Below are the code and all the weights of a small trained network. Each question names an input and a target symbol and asks about switching units off, where a switched-off unit gives its printed mean instead of its output.

import numpy as np


def w(rows, s, z=0):
    codes = np.array(rows[::2]) - 128.0
    scale = np.full(codes.shape[1], s)
    scale[-1] = z or s
    return codes * scale


def norm(h):
    return h / np.sqrt((h * h).mean(-1, keepdims=True) + 1e-5)


def f(y):
    return y / 2 * (1 + np.tanh(0.7978845608 * (y + 0.044715 * y**3)))


def softmax(a):
    e = np.exp(a - a.max(-1, keepdims=True))
    return e / e.sum(-1, keepdims=True)


def log_softmax(a):
    a = a - a.max(-1, keepdims=True)
    return a - np.log(np.exp(a).sum(-1, keepdims=True))


def net(x, mask):
    ids = ['βγδεζηλπστψ'.index(c) for c in x.split()]
    T = len(ids)
    res = E[ids] + P[:T]
    u = 0
    for l in range(2):
        r = norm(res)
        for j in range(3):
            rows = slice(3 * j, 3 * j + 3)
            q, k, v = (r @ M[l][rows].T for M in (Q, K, V))
            z = softmax(np.where(np.tri(T) > 0, q @ k.T / 3**0.5, -1e9)) @ v
            o = O[l][rows]
            res = res + np.where(mask[u + j], z, o[:, -1]) @ o[:, :-1]
        u += 3
        y = f(norm(res) @ A[l][:, :-1].T + A[l][:, -1])
        res = res + np.where(mask[u : u + 16], y, B[l][:, -1]) @ B[l][:, :-1]
        u += 16
    return log_softmax(norm(res)[-1] @ U[:, :-1].T + U[:, -1])


Q, K, V, O, A, B = {}, {}, {}, {}, {}, {}
E = w([
[159,64,127,75],'β',
[200,139,32,144],'γ',
[87,155,109,77],'δ',
[188,43,123,154],'ε',
[180,96,196,135],'ζ',
[171,104,188,135],'η',
[95,143,192,142],'λ',
[223,177,110,127],'π',
[107,114,154,54],'σ',
[110,195,255,30],'τ',
[109,145,111,108],'ψ',
],0.028)
P = w([
[206,248,56,84],'0',
[199,214,99,69],'1',
[177,194,130,61],'2',
[151,175,144,59],'3',
[134,155,152,65],'4',
[116,136,164,69],'5',
[95,117,166,79],'6',
[79,95,160,90],'7',
],0.012)
Q[0] = w([
[173,59,149,64],'L0H0',
[31,187,51,99],'L0H0',
[103,112,41,183],'L0H0',
[65,178,2,230],'L0H1',
[105,150,115,94],'L0H1',
[133,77,54,140],'L0H1',
[114,204,165,165],'L0H2',
[107,116,202,98],'L0H2',
[141,171,142,206],'L0H2',
],0.038)
K[0] = w([
[94,83,141,83],'L0H0',
[140,234,67,85],'L0H0',
[171,154,48,176],'L0H0',
[232,253,92,125],'L0H1',
[124,141,143,100],'L0H1',
[166,151,109,129],'L0H1',
[121,136,145,150],'L0H2',
[88,97,202,97],'L0H2',
[164,205,112,127],'L0H2',
],0.041)
V[0] = w([
[127,114,142,106],'L0H0',
[165,48,125,170],'L0H0',
[118,192,104,161],'L0H0',
[145,121,67,114],'L0H1',
[137,129,96,128],'L0H1',
[159,53,107,128],'L0H1',
[215,157,70,143],'L0H2',
[104,89,110,78],'L0H2',
[114,5,126,129],'L0H2',
],0.024)
O[0] = w([
[161,116,143,100,167],'L0H0',
[215,52,194,189,18],'L0H0',
[39,168,85,163,96],'L0H0',
[76,103,96,53,14],'L0H1',
[96,106,113,89,64],'L0H1',
[181,96,156,55,19],'L0H1',
[239,160,4,159,32],'L0H2',
[62,138,75,98,107],'L0H2',
[30,49,62,117,8],'L0H2',
],0.015,0.014)
A[0] = w([
[75,136,90,161,27],'L0N0',
[192,31,161,129,117],'L0N1',
[152,87,117,58,149],'L0N2',
[161,82,151,196,85],'L0N3',
[150,111,181,117,94],'L0N4',
[96,65,128,96,53],'L0N5',
[99,118,133,162,70],'L0N6',
[142,21,139,252,35],'L0N7',
[116,39,46,151,120],'L0N8',
[86,82,140,162,62],'L0N9',
[85,93,70,72,82],'L0N10',
[105,120,124,132,97],'L0N11',
[50,103,72,181,3],'L0N12',
[112,57,90,192,128],'L0N13',
[75,189,117,130,136],'L0N14',
[102,115,147,235,90],'L0N15',
],0.029,0.0062)
B[0] = w([
[161,158,124,115,127],'L0N0',
[169,192,76,64,191],'L0N1',
[158,83,112,100,155],'L0N2',
[166,182,114,94,157],'L0N3',
[103,141,93,86,180],'L0N4',
[152,58,129,125,139],'L0N5',
[139,132,120,157,137],'L0N6',
[155,253,73,67,153],'L0N7',
[201,88,46,140,143],'L0N8',
[132,116,145,172,141],'L0N9',
[237,117,169,108,148],'L0N10',
[133,124,116,129,125],'L0N11',
[155,214,95,94,128],'L0N12',
[159,129,73,156,130],'L0N13',
[224,113,150,120,249],'L0N14',
[199,134,151,184,187],'L0N15',
],0.049,0.015)
Q[1] = w([
[152,160,158,214],'L1H0',
[167,140,162,146],'L1H0',
[182,213,170,215],'L1H0',
[146,128,171,180],'L1H1',
[232,175,245,123],'L1H1',
[64,234,200,147],'L1H1',
[26,78,76,4],'L1H2',
[77,137,27,131],'L1H2',
[168,104,244,116],'L1H2',
],0.034)
K[1] = w([
[128,62,187,94],'L1H0',
[43,56,148,119],'L1H0',
[73,67,99,154],'L1H0',
[97,128,149,187],'L1H1',
[1,40,244,142],'L1H1',
[172,194,223,159],'L1H1',
[144,35,166,161],'L1H2',
[169,64,117,201],'L1H2',
[128,209,167,50],'L1H2',
],0.033)
V[1] = w([
[59,251,115,86],'L1H0',
[107,140,56,164],'L1H0',
[95,189,114,138],'L1H0',
[122,166,109,4],'L1H1',
[231,13,84,205],'L1H1',
[152,135,8,240],'L1H1',
[217,72,120,216],'L1H2',
[135,96,94,126],'L1H2',
[71,189,40,180],'L1H2',
],0.025)
O[1] = w([
[101,234,90,196,34],'L1H0',
[164,98,68,129,9],'L1H0',
[148,152,98,128,79],'L1H0',
[46,143,89,33,81],'L1H1',
[176,2,78,201,247],'L1H1',
[233,126,18,170,11],'L1H1',
[41,51,111,124,184],'L1H2',
[117,119,166,154,83],'L1H2',
[175,106,190,80,12],'L1H2',
],0.022,0.011)
A[1] = w([
[51,194,240,110,2],'L1N0',
[68,144,2,165,119],'L1N1',
[73,103,90,74,105],'L1N2',
[148,229,162,209,150],'L1N3',
[57,112,73,70,92],'L1N4',
[184,97,144,118,129],'L1N5',
[127,135,158,235,83],'L1N6',
[112,69,148,159,66],'L1N7',
[121,71,86,85,118],'L1N8',
[105,82,40,239,65],'L1N9',
[63,191,124,65,149],'L1N10',
[113,191,139,103,129],'L1N11',
[80,95,173,55,91],'L1N12',
[132,193,146,99,117],'L1N13',
[167,135,165,199,109],'L1N14',
[104,173,152,164,122],'L1N15',
],0.034,0.0097)
B[1] = w([
[2,205,159,110,192],'L1N0',
[128,180,135,209,149],'L1N1',
[162,124,190,147,140],'L1N2',
[150,128,222,102,250],'L1N3',
[184,102,206,161,141],'L1N4',
[78,110,134,129,218],'L1N5',
[208,97,187,168,210],'L1N6',
[163,169,148,86,154],'L1N7',
[114,98,176,112,153],'L1N8',
[15,115,111,114,141],'L1N9',
[103,88,89,196,200],'L1N10',
[89,142,90,94,183],'L1N11',
[93,130,159,63,166],'L1N12',
[78,137,106,82,188],'L1N13',
[166,68,156,190,234],'L1N14',
[113,102,154,114,151],'L1N15',
],0.079,0.021)
U = w([
[174,105,162,185,188],'β',
[159,17,51,86,121],'γ',
[150,121,86,117,142],'δ',
[115,34,171,43,9],'ε',
[148,142,76,152,150],'ζ',
[168,206,102,165,135],'η',
[201,183,165,59,46],'λ',
[210,116,37,120,163],'π',
[111,158,106,252,76],'σ',
[51,144,160,147,125],'τ',
[113,64,44,170,187],'ψ',
],0.022,0.012)

Each question gives the input, a string of symbols that net reads in full, and the target symbol t.
The units are the heads (3 rows each of Q, K, V and O) and the neurons (one row each of A and B). Each row of codes is followed by its name. A weight is (code - 128) times the scale printed after its matrix; where a second scale follows, it is the last column's (O, A, B and U).
mask holds one flag per unit, layer by layer, with each layer's heads first. A switched-off unit (its flag False) gives its mean, the last column of its rows in O or B, instead of its output. The means were averaged over made-up inputs and are rounded, as every weight is.
A unit's drop is (log p(t) with every unit on - log p(t) with that unit switched off) / (log p(t) with every unit on - log p(t) with every unit switched off).
The circuit of an input: a set's keep is (log p(t) with only the set's units on - log p(t) with every unit switched off) / (log p(t) with every unit on - log p(t) with every unit switched off). Starting from the 12 units with the biggest drops (on a tie, the unit counted first), units are removed one at a time, each time the one whose removal leaves the highest keep (on an exact tie, the one counted first), for as long as the keep stays at least 0.8.
circuit, biggest first: the units of the circuit, biggest drop first
top k neurons: the k neurons with the biggest drops, biggest first
k most important neurons of layer l: the k neurons of layer l with the biggest drops, biggest first
input λ τ τ τ τ τ ζ, target τ: top 3 neurons -> [L0N15, L1N10, L0N8]
input ζ π ψ, target λ: top 3 neurons -> [L0N14, L0N15, L0N4]
input λ η ψ γ λ λ ζ π, target λ: circuit, biggest first -> [L0H0, L1N10, L0N7]
input π σ ψ, target ε: top 3 neurons -> [L0N14, L0N10, L0N1]
input ζ ψ ζ β π ψ, target γ: circuit, biggest first -> [L0H2, L1N3, L0N8]
input η π δ η τ η σ ζ, target σ: top 2 neurons -> [L1N1, L0N7]
input τ λ λ ε ψ, target π: circuit, biggest first -> [L0H2, L0N8, L0N12]
input λ ζ σ η, target σ: 3 most important neurons of layer 1 -> [L1N1, L1N10, L1N4]
input σ τ ζ η τ τ η ψ, target τ: circuit, biggest first -> [L1H1, L1N0]
input τ ζ π, target λ: 2 most important neurons of layer 0 -> [L0N4, L0N3]
input τ ψ γ λ λ τ, target τ: top 2 neurons -> [L0N15, L1N0]
input η η σ λ π γ, target ψ: top neuron -> [L1N9]
input λ η η, target η: 3 most important neurons of layer 0 -> [L0N14, L0N15, L0N1]
input ε ζ λ τ β π, target γ: top neuron -> [L1N3]
input ψ ζ λ τ λ τ β π, target γ: top 4 neurons -> [L0N2, L0N14, L1N3, L0N5]
input τ η β λ ε ψ, target π: 2 most important neurons of layer 0 -> [L0N12, L0N8]
input ε λ ζ λ σ η λ σ, target ε: 3 most important neurons of layer 0 -> [L0N10, L0N5, L0N15]
input σ η π, target ε: 4 most important neurons of layer 1 -> [L1N0, L1N10, L1N5, L1N6]
input λ λ η λ η β σ δ, target ε: top 2 neurons -> [L0N10, L0N5]
input ε σ σ λ λ λ η, target λ: most important neuron of layer 0 -> [L0N15]
input β ζ π β λ σ π, target ε: 4 most important neurons of layer 0 -> [L0N15, L0N5, L0N10, L0N7]
input σ λ ψ η λ π ζ, target π: 2 most important neurons of layer 0 -> [L0N1, L0N4]
input λ λ λ λ σ η, target σ: 3 most important neurons of layer 0 -> [L0N14, L0N5, L0N1]
input λ γ λ λ η ζ λ ε, target π: top 2 neurons -> [L0N7, L0N1]
input λ λ ζ τ τ η, target τ: 2 most important neurons of layer 1 -> [L1N10, L1N4]
input π λ η τ λ σ δ, target ε: 2 most important neurons of layer 0 -> [L0N5, L0N10]
input δ λ η ψ σ ψ, target ε: top 3 neurons -> [L0N10, L0N5, L0N14]
input ψ ζ σ σ ζ δ, target λ: top 4 neurons -> [L0N10, L0N14, L0N12, L1N10]
